Each row of numbers belongs to one of the objects below and depends on some of the facts about them. Some rows are named. Which object is each other row?

How the objects are related:
[babrem bola briflerim bruko dregal fasol flebom fleskigris fliba fludrur folur fotrul greskan grupak kidra lonuk mapi retris rozam vofu voklim vudos] telim b
[besom bidros brina bukle dekon deplus draple drunatral feklikar fibrem flakom flamak flasor flono gidam gistil gruplo gufas kasem katim keskil klegrisko klotral klutrekan kudas kufen leklal leven masen mibuk nabon nati paplo pluklam potu skabi skimafli sodudu stegro stomor sustibrim tratoplir travin trestel tubro votrestu] telim a
[diplebar drufom fuzogus gribrek grupon kitasi klazi mefek menil noklople plarer skenak tovin] telim c
drepopak e <- babrem besom bidros bola bukle dekon flasor fleskigris fliba folur fotrul gistil gruplo grupon gufas kasem kitasi klotral klutrekan kudas leklal mapi mefek nati paplo rozam skenak sodudu stegro stomor sustibrim travin votrestu
drepopak d <- briflerim brina bruko deplus diplebar draple dregal drufom drunatral fasol feklikar fibrem flakom flamak flebom flono fludrur fuzogus gidam greskan gribrek grupak katim keskil kidra klazi klegrisko kufen leven lonuk masen menil mibuk nabon noklople plarer pluklam potu retris skabi skimafli tovin tratoplir trestel tubro vofu voklim vudos
lodrer fludrur <- briflerim brina
lodrer deplus <- briflerim brina klegrisko
lodrer tubro <- briflerim diplebar
lodrer flebom <- briflerim dregal sustibrim
lodrer bola <- brina
lodrer fasol <- brina retris
lodrer vudos <- diplebar
lodrer mibuk <- diplebar
lodrer skimafli <- diplebar kudas
lodrer feklikar <- diplebar katim
lodrer kasem <- dregal fibrem gidam
lodrer klutrekan <- dregal
lodrer dekon <- fibrem gidam
lodrer lonuk <- fibrem
lodrer tratoplir <- fibrem mefek retris travin vofu
lodrer potu <- flamak travin
lodrer klotral <- flamak katim
lodrer babrem <- flasor retris sustibrim
lodrer fuzogus <- flasor
lodrer drufom <- flasor kudas plarer stomor
lodrer tovin <- fotrul vofu
lodrer fliba <- fotrul klegrisko rozam
lodrer folur <- fotrul kudas travin
lodrer pluklam <- gidam rozam
lodrer noklople <- gidam
lodrer bukle <- gistil
lodrer skenak <- gistil
lodrer nati <- gistil klegrisko
lodrer paplo <- grupon klegrisko
lodrer klazi <- grupon klegrisko stomor
lodrer besom <- gufas
lodrer kidra <- gufas
lodrer sodudu <- katim mefek stomor vofu
lodrer voklim <- klegrisko retris
lodrer mapi <- kudas
lodrer skabi <- kudas
lodrer flakom <- leven
lodrer leklal <- mefek
lodrer trestel <- mefek
lodrer draple <- mefek
lodrer flono <- menil
lodrer greskan <- retris sustibrim
lodrer bidros <- retris
lodrer votrestu <- rozam
bidros kluplaska: stomor
briflerim kluplaska: gufas
draple kluplaska: potu
drufom kluplaska: folur
fibrem kluplaska: pluklam
flakom kluplaska: drufom
flebom kluplaska: menil
fliba kluplaska: kidra
fludrur kluplaska: klutrekan
folur kluplaska: vofu
fuzogus kluplaska: bruko
grupak kluplaska: stegro
gruplo kluplaska: lonuk
kidra kluplaska: grupak
kitasi kluplaska: mibuk
kufen kluplaska: vudos
menil kluplaska: kitasi
nabon kluplaska: diplebar
pluklam kluplaska: kufen
rozam kluplaska: trestel
sodudu kluplaska: flebom
stegro kluplaska: flamak
stomor kluplaska: draple
vofu kluplaska: bidros
vudos kluplaska: dekon

Named rows:
[-17  58  19  45  -1 -32  34 -17 -26  -6] -> folur
[-19  64  15  52 -20 -46  18 -13 -32  -5] -> drufom
[ -3   4   1  -8  15  -1  -1 -11  12  -7] -> fotrul
[ -6 -11   8  13  14   7 -22 -10   6   9] -> fliba
[ -8   5   4  -5  11   0  -8 -17   9  -7] -> rozam
[  0 -12   0   1  -4  10 -22   9   3  10] -> pluklam
[ -2 -16  -1 -10 -13  15 -18   0   1   3] -> kufen
[ -1   8  -3 -16  -6   1  -6   3   5  -4] -> gidam
[  2 -22  -4  -6  14  15 -10   7  -1  12] -> dekon
[ 0 -5  6 13 15  2  0 -5  4  5] -> babrem
[ -6   2  -3 -15   6   4  -2  -7  -5  -2] -> gistil
[ -4  -6  -2  -1   5   6   0  -2 -10   6] -> bukle
[  0 -11  -5   5   6  -4  -2  -9  -6   1] -> skenak
[  0   9  -3 -14  -3  -1  -6   6   5  -3] -> katim
[-1 -4  5  8 14  1  1 -7  6  2] -> mapi
[  9  -3  -9 -15  -1  -9  -6   0  12 -10] -> diplebar
[ -6  -1   1  -2 -15   7  -8  -3  -5   0] -> nabon
[  7 -17  -3  -8   0  11 -13  14   8   9] -> mibuk
[ 2  0  1  5 -3  2 -5 13 -2  8] -> tubro
[  0   2  -9 -13  12 -10  -6 -10   4  -8] -> mefek
[ 3 -2  2 10  0  2 -5 16 -2 11] -> tratoplir
[ 2 -8 -4 -4 10  7  2  4 -6  7] -> klutrekan
[ -1  -8   1  -1 -17  10   1   0  -7   1] -> flono
[  2 -10  -4   1 -14  -4  -3  -7   1  -6] -> gribrek
[  2 -15   8  12   2   7 -19   2  16   6] -> flebom
[ 7 -7 -3 13 -2 -9 -7  5  3  2] -> klazi
[ -1  -3  -1  -5 -14   7  -1   1  -4  -2] -> keskil
[ -4  -8   4   2   3   7   5 -17   3  -5] -> fleskigris
[  7  33  -4  11   8 -24  67  11 -26  -4] -> bidros

Name these rows:
A row may be one of the objects named above.
[ -4 -11  -5 -20  -2  13   6 -11  -7  -5] : gufas
[-33  69  21  41 -39 -29  21 -23 -44  -7] : flakom
[ -1 -12   1   0  -5  10 -21   9   3  10] : pluklam
[  7 -18  -3  -8   0  11 -13  14   7   8] : mibuk
[ -3 -16  -1  -9 -12  14 -17  -1   1   3] : kufen
[ -2 -22   7   4 -13  17 -13 -11  10  -2] : kidra
[ -3  57  10  18  -9 -33  47  -5  -5 -20] : vofu
[ -7   4  -1 -16  -5   5 -30   0   9   1] : fibrem
[ -7 -11  -1  -3  -5  11   4 -10 -15   3] : besom
[  5 -12   3  -1  -8   8   5  -6  12  -9] : bruko
[ 0 -6  5 13 15  2  1 -4  4  5] : babrem
[ -6   3  -4 -16   5   4  -2  -6  -4  -2] : gistil
[ -6   4  -1 -15  -4   5 -31   0   8   0] : fibrem
[ 6 -7 -3  8 -5 -8 -6  1  3  0] : noklople
[  1  -1  -7  -7  10  -9  -6 -10   1  -5] : grupon
[-3 -1 -2 -1 10  3 -2  2 -7  8] : leklal
[  3 -14   6  11   2   8 -19   2  16   5] : flebom
[ 37   7 -16  -3   3 -16  97  39  -9  -9] : potu
[  4   0  -5  -2  -2 -11  -8   0   8  -6] : plarer
[  5 -10  -5 -22   0   9 -15  10  13   0] : flamak
[  1  -3  -1  10  -4  -9 -15   0   3   1] : fuzogus
[ -2 -24  -6  -7   3   5 -14 -15   1  -1] : kitasi
[  4 -15   5   6   2   9 -17   2  18   2] : vudos
[ -7   5   4  -5  11   0  -8 -17   9  -6] : rozam
[ 1  1  0  1 -4  1 -4 11 -1  5] : skabi
[ -2  10   6  -4  -1  -3 -12  -7  17  -9] : briflerim
[  0  10  -3 -17  -3   0  -7   6   7  -4] : klegrisko
[-11  -3   1  -4  -2   8  -6 -12 -12   2] : gruplo
[ 8 -9  4  6  2  3  2  4 14 -1] : lonuk
[ 0  0 10 16 -2  1 -9 -1 10  2] : fludrur
[  5 -11  -7 -21   0  10 -15  10  12   0] : flamak
[  0 -20  -5  -9 -15   4 -17 -11   7  -7] : menil
[  3   9   3  -9   2  -3  -5  -3  20 -10] : retris
[ -1  -1   9  16  -2   0 -10  -1  10   2] : fludrur
[ -6 -19  -3 -12   2  16 -12  -7  -5   5] : stegro
[ 1 -9 -4 -4 11  7  2  4 -6  8] : klutrekan
[ -8   5   4  -5  10   0  -7 -16   9  -6] : rozam
[ 6 -6 -2 -2 -2  4 -2 14  2  5] : trestel
[  1 -18   5  -1  -9  14 -14  -9  15  -4] : grupak
[  5 -13   4   0  -8   8   5  -5  12  -8] : bruko
[ 19  28 -14 -14  14 -22  82  17 -14 -15] : stomor
[-4 -4 -2  0  8  5 -1  0 -9  7] : votrestu

The same objects again, as new rows of numbers:
Known rows:
[  6   1   6  -2   1 -13  -7  -2   3   5  -3   5  -5  -3   2  -5  -2  -4
  -4  -2   6  -1  -3  -9   3   2 -12   1  10  -5  -2   3   0  10   2  -5
   3] -> nabon
[ -3   1  -1  -6  -5   6  27   3   5  -2  -2   4  -9  -3  -5  -1   8  11
   0   1   2   3 -12  19   6   7  -2  -1  -2   1   3  -3  -5  12  -9   7
  -1] -> besom
[ -1   3   9  -7   0  -2  -6   0   8   4  -2   6  -4  -4  -9  -9   5   2
  -4   7   6   1  -7 -14 -11  -6 -10  -2   1  -9   2   1  -8  11   8   1
   2] -> mibuk
[ -6  -2   2   4   8 -17 -27  10  12   4   1  -2  -9  -4   2   0 -29  -2
  -5   4 -25   8   3  -3   5 -14  10  -9  -3  -3  -3  -3   2   9   8  -5
   9] -> flamak
[ -6   3  -5   3   4 -40   8 -10  14   8   5   4  -8  -8  -1   1   1   6
   1 -12 -29  -3   1  -1  33  10  -4  -6  44   7  -7  -8  19  32  -3  -7
   3] -> stegro
[ -5   3  -1   6  19 -49 -28 -23   5  14   6   1  19  -3  -1   3  -9 -14
  -3 -22 -17  -1   8 -36   6  17   3  -6  55  16 -11  -1  30  22   3  -7
  -2] -> grupak
[ -2   3   2   6  15 -43 -18 -21   2  12   2   1  15  -2   1   4 -10 -16
  -3 -23 -11  -1  10 -29  -6  19   4  -3  45  11  -9   0  23  20   4  -4
  -5] -> kidra
[ -5   2  -6  -3   1  -6  23 -22  -8  -2   3  -1   4   2  -1   4   6   0
   1 -24 -13 -12   3  -7  22  17   4   7  23   7   0  -4   2   8   7  -2
 -17] -> fliba
[ -8   0  -9   5   2  10  10   0  -8 -16   2  -9   1   5   0   6  -7   1
   2  -7 -19  -2   5  12   5   0  17   2  -8   1   5  -6  -9 -16  11   6
 -17] -> fotrul
[ -1   1   5  -5   0 -16 -47  18  -1  -3  -6   2  -3   1  -2 -10 -10   8
   1   5   9   3  -9   2 -26  -2  -5   2  -1  -5  -1   2   6  -5 -16   8
  14] -> tratoplir
[-10  -3  -7  13 -15  12 -25  12  -2 -14  -1  -8  -1   8   1   5  -8  17
  11   3 -23   5   3  -1   6 -15   6  -2 -12  -3   2 -10   5 -16 -21   2
  15] -> mefek
[ 20  -8   8   7  -1 -10 -18   8   6  12 -11   3 -12  -5  -1 -11 -40 -16
   6  -7  17 -21  -8  12  14  44 -25   3 -12   5  -2  -3  13 -21 -28  -3
  12] -> draple
[ 15  -8 -14  36  -5  -4  15  13  20 -20  14  -1 -15   2   4  -7 -26   2
  13   4 -28 -15   8  25  61  23 -25  -4 -35   9  -1 -10  16 -39 -12  -6
  -4] -> stomor
[ 15  -5 -21  25 -19  -3  23 -13 -25   5 -11  18 -11  -1  12  11  31 -26
  -4  -8  10  20   5 -19  16 -21  10   7  26   3   1  17 -13 -20   8  -9
  28] -> drufom
[ 10  -2   0   0  -3 -10   8  -3  -5  12 -10  11 -13  -6  10   0   0 -12
  -4 -11  12  -4   3 -18   5   5  -2   7  17  -4  -2   7  -9   5   5  -5
   6] -> flakom
[  8   1 -14  18   2  -3  -1  10   5 -21  26   0  12  -2  13  -7  29   7
   3   8  -8 -11 -32  31  51   3 -26   2 -26  13   2 -11  15  23 -21  -3
 -15] -> bidros
[ -5   0  -1  -6  -8   2  19   6   5  -3  -2   3  -9  -3  -6  -1  11  15
   3  -1   7   5 -14  15   0   5  -5   0  -2  -2   2  -2  -5   3 -10   7
   5] -> leklal
[  4  -1   1  10  16   1   3   1  -2   5   5 -10  18   2  15   9 -10 -20
   0  -4  -2  -5  26 -19 -15   3  13   1  -6   9  -6   0   1  -8  14  -8
 -16] -> briflerim
[  1  -2   6 -16   7  10   4   3  10  13   2   5  -2  -8   0  -2   0   4
  -4   3  23   3   3  -5  -7   3  -3  -3  -4   2  -3   4  -4  12   3  -5
   8] -> deplus
[ -1   1   4  -6   9   2 -13  -7  -5   2   0   0  19   2  -5   1   8  -7
  -4  -5  23   4  -8  -9 -29   2   6   2   2   5   0   5   2  -6  -2   6
  -4] -> bruko
[ -6  -1  -3 -14  -7  13  30   1   6   0   2   5 -15  -5  -5  -4   6  22
   4  -2  11  -2   4  12  21  10  -9   2   0   2  -1   0  -8   0   0   6
   4] -> paplo
[-10  -5 -13   1 -12  31   7   0   0 -10   7  -5  -8   4   0   5  -5  22
  10   1  -9   1  19  -6  38 -12   3  -3 -10   3   0  -5  -4 -15   6  -4
  13] -> grupon
[ -6   1  -2  -3   2  15  26  -8  -1  -5   2  -2  17   2  -3   7  19   1
   1  -8  15   1  -4   1 -17  14   8   3  -1   7   2  -3  -1   1 -13  10
 -12] -> bola
[ -3  -1   6  -8  -4  12 -31  -6  -7   6  -4   1   9   3  -5   0   8   1
  -1   6  13   5 -15 -12  -3 -11  -2  -4  -1   1   4   3   3  12  -8  -4
  20] -> gribrek
[ -2  -4   4   6   2  -5 -21  18  11  -3   1   0 -10  -3   4  -2 -28   1
  -2   3 -14   8   9  -4  -5 -10   3  -5 -16  -9  -2  -2  -1 -13   0  -3
  13] -> katim
[ -1   1  -3   2  10   1 -28  14 -10   1  -5  -6 -18   3   3  -7 -19  -5
   2  17 -12  -5   2  15  -2 -10  11  -4   1  -1  -1   5  -4  -9  20  -7
  -7] -> gidam
[ 2  0  7 -7  1 -1 -6  4  5  6 -3  6 -3 -2 -6 -6 -1  0 -3  4 14  3 -8  2
 -5  0 -3 -2  1 -2  1  5 -3  9  1 -1 10] -> masen
[  1   0   8 -10   3   2  -9   1   3   8  -4   5  -6  -4  -4  -5  -2  -3
  -5   5  10   6 -12  -1  -3  -2  -2  -2   0  -1   1   5  -4  11   3   0
   8] -> flono
[ -3   0  -1  -7  -6   7  28   1   5   0  -1   3 -12  -4  -5   0  11  13
   1   2   8   1 -10  17   9   7  -3   0   1   1   2  -1  -7  10  -4   5
   2] -> bukle

Which object is each row?
A row may be one of the objects named above.
[-10   0 -11   5   3   8  13   0  -8 -16   4  -9   0   6   0   5  -7   1
   2  -7 -21  -4   7  12   5  -1  19   3  -9   0   5  -6 -10 -19   9   5
 -19] : fotrul
[-11   0  -9   5   3  10  13   0  -8 -17   4  -8   2   7   0   5 -10   2
   3  -8 -23  -5   4   6   7  -1  17   2  -7   1   3  -6  -8 -18  12   5
 -19] : fotrul
[ -9  -1   0  -5 -11  23  10  -8  -6  -2   1  -1   2   2  -6   7  15  10
   3   1   3   1 -15   1  16  -6   0  -1  -1   4   6  -5   0  14 -16  -1
  11] : skenak
[  3   1  -1   8 -17 -15  14   5  11  -9  -1   6  -8  -3  -6  -5   6  16
   5 -16 -14  -5  12 -18  -1   9 -21   8   8 -10  -2  -9  -1  -6 -14   8
   5] : sodudu
[  0   0 -28  29  11 -17 -55  17 -14 -41  25  -4  25   5  29  -1  18  -7
   1  -4 -18   3  -4 -14  19 -32   7   8 -24  10  -5  -4  13 -13   3  -5
 -12] : vofu
[ -1   0  -3  12  14   1 -30  11  -4  -7   4 -10  15   8   3   2 -12  -8
   4   7   8   4  17  -6 -38  -2  15  -2  -9   7  -6   3   8 -28   3   3
  -7] : retris
[ 15  -8 -15  35  -5  -5  13  13  17 -19  15  -1 -13   3   2  -7 -30   2
  12   2 -27 -14  10  26  56  22 -26  -3 -35   7  -1  -9  17 -39 -14  -5
  -4] : stomor
[  0  -3  -5  18  -6   6 -11  -6  -2  -3   3  -1   1   8  -6   4  -7 -10
   0  16 -16  15   8  -9  12 -28   7 -14  -7  -1   2   5   6 -23   9  -5
  14] : plarer
[  2   7   4   4 -19   9  12 -11  -1  -9   1  -2   5   3 -15  -4  32  10
   5  -7 -22 -15   2 -42   3  -9 -24   5  20 -18   6 -13  -7  21  -3  -4
 -14] : kitasi
[  5   0   2   1  -5   0 -17 -13  -8   7  -1   1   8   3  -1   2   9  -8
  -2   1   1   0  -7 -24   7 -11  -7  -1   9   0   1   2  12  10  -5  -9
  12] : fuzogus
[ -4   4   1  -9  -6   4  13  -3  -6  -4  -5  -3  -7   4  -3  -1   7  12
   1   8   1  -3 -11  35  -1   2  -4   3  -4  -4   4   0  -4   6  -5   8
  -7] : dekon
[ -8   4  -3   4   2 -40  12 -10  13   8   4   4  -6 -10  -1   0   0   7
   1 -13 -32   0   0  -1  37  11  -8  -6  44   8  -8  -8  20  34  -4  -5
   3] : stegro
[ -9  -3  -7  13 -15   8 -27  14  -3 -17   0  -9   1   6   0   5  -7  17
  11   5 -22   3   3   0   8 -14   6  -1 -13  -1   1  -9   5 -16 -18  -1
  13] : mefek
[  7   4  17 -18  -7 -18   5 -18  -9  15  -9  -2  -7   7  12  -1 -22 -10
  -9  -4   1 -14  11   9  -2  -2 -11  11  -5 -17  -1   9   4   1  12  -8
 -12] : pluklam
[ -6  -4  -5  11 -15  11 -24  16  -4 -15   1  -9   2   9   1   5  -8  18
  11   3 -22   1   5  -3   8 -14   6  -2 -15  -2   2 -10   6 -17 -20   2
  15] : mefek
[  7  -5   9  -7   1  -1 -12  10   6  13 -14   5 -11  -6  -6  -7 -23  -9
  -2   0  13  -4 -17  15  -3  19  -5  -1  -9  -3   4   1  -2  -8 -20   4
  14] : potu
[ 15   8  13   7   7  -4   2  -9  -5   6  -3  -5  23   3  -6  -3  22 -17
   2  -9   6 -13  20 -51 -47  11 -12   7  23  -9  -3  -3  -2   6  10  -1
 -32] : flebom
[  5   2  -2   2 -10  -4  27  -3   4   0  -1   4 -11  -5   1   0   8   7
   1  -8  -4  -6  -2   9  15  11  -9   5   9  -2   0  -3  -3   8  -8   2
  -5] : gruplo
[ -4  -5   3   0   0  15 -16   3  -1   4   0  -6   5   1   4   8 -15  -7
  -2   8 -11   8   1 -20   9 -22  10  -8 -12  -2   2  -2  -1   5   4 -11
  14] : diplebar
[ 21  -7   8   6  -2  -7 -17   7   8  14 -11   3 -10  -5  -1 -11 -40 -17
   7  -7  14 -19  -9   4  17  43 -27   3  -9   6  -2  -2  15 -20 -28  -2
  12] : draple
[ -1   3  -4   8   4  10  25  -4  -2  -5   3  -4  20   4  -3   9  24  -2
   4   1  17   6  -3  12 -31  12   6  -1   1  13   1  -1   6  -8 -14  14
 -14] : babrem
[ -2   1  -4  10  18   8 -20   7 -13   0   1 -11  10   8   4   5  -9 -15
   3  10   1   2  10   2 -28  -4  21  -4  -3   8  -3   4   1 -16  14  -3
 -15] : dregal
[ -5   2 -12   8   6   4  19  -6 -12 -12   3  -9  -1   6   7   6  -4  -4
   3 -11 -27 -14  15   6  18   4  16   6   5   3   1  -5  -6 -12  19  -2
 -28] : rozam
[  8   6   9  12 -10   5 -21  -4  -3  -7   0  -6   3   6  -7  -8   1  -4
   5  -1 -39 -19  27 -65  -3 -20 -16  -1  15 -24   1  -8  -8   3  26 -16
 -11] : menil
[ -1  -2   0   3   7   2 -12  11   4   2  -1  -1 -14   0   3  -2 -20  -2
  -2   9 -11   5   7  -1   4 -11   8  -5  -9  -5   0   4  -5  -6  14  -6
   1] : leven
[ -3  -3  -5  -5   3  10  -5  10   6   1   5   0 -15  -3   3  -7 -25  12
   2   5  -1   1  30  -7  17  -4   3  -2 -10   0  -6   6 -11 -16  27  -8
   8] : klegrisko
[  2  -1 -28  15  -5  -3  37  -7 -27 -21   4   8   2  -3  24  13  48 -14
  -4 -24  -3  -2 -19  -1  23  -9  19  19  10   8   4   2 -20   2   3   2
 -12] : folur
[ -8  -2   2   6   9 -18 -25  12  12   5   1  -1 -10  -6   3  -1 -30  -3
  -4   4 -27   7   3  -4   7 -15  10 -10   0  -3  -1  -2   1   9   6  -7
   8] : flamak
[  0   2  11 -10   3   2  -6   2   7   5  -3   5  -2  -3 -10  -8   5   1
  -5   3   9   4  -8 -12 -18  -6  -9  -3   2 -11   2   2  -6  15   6   1
   3] : mibuk

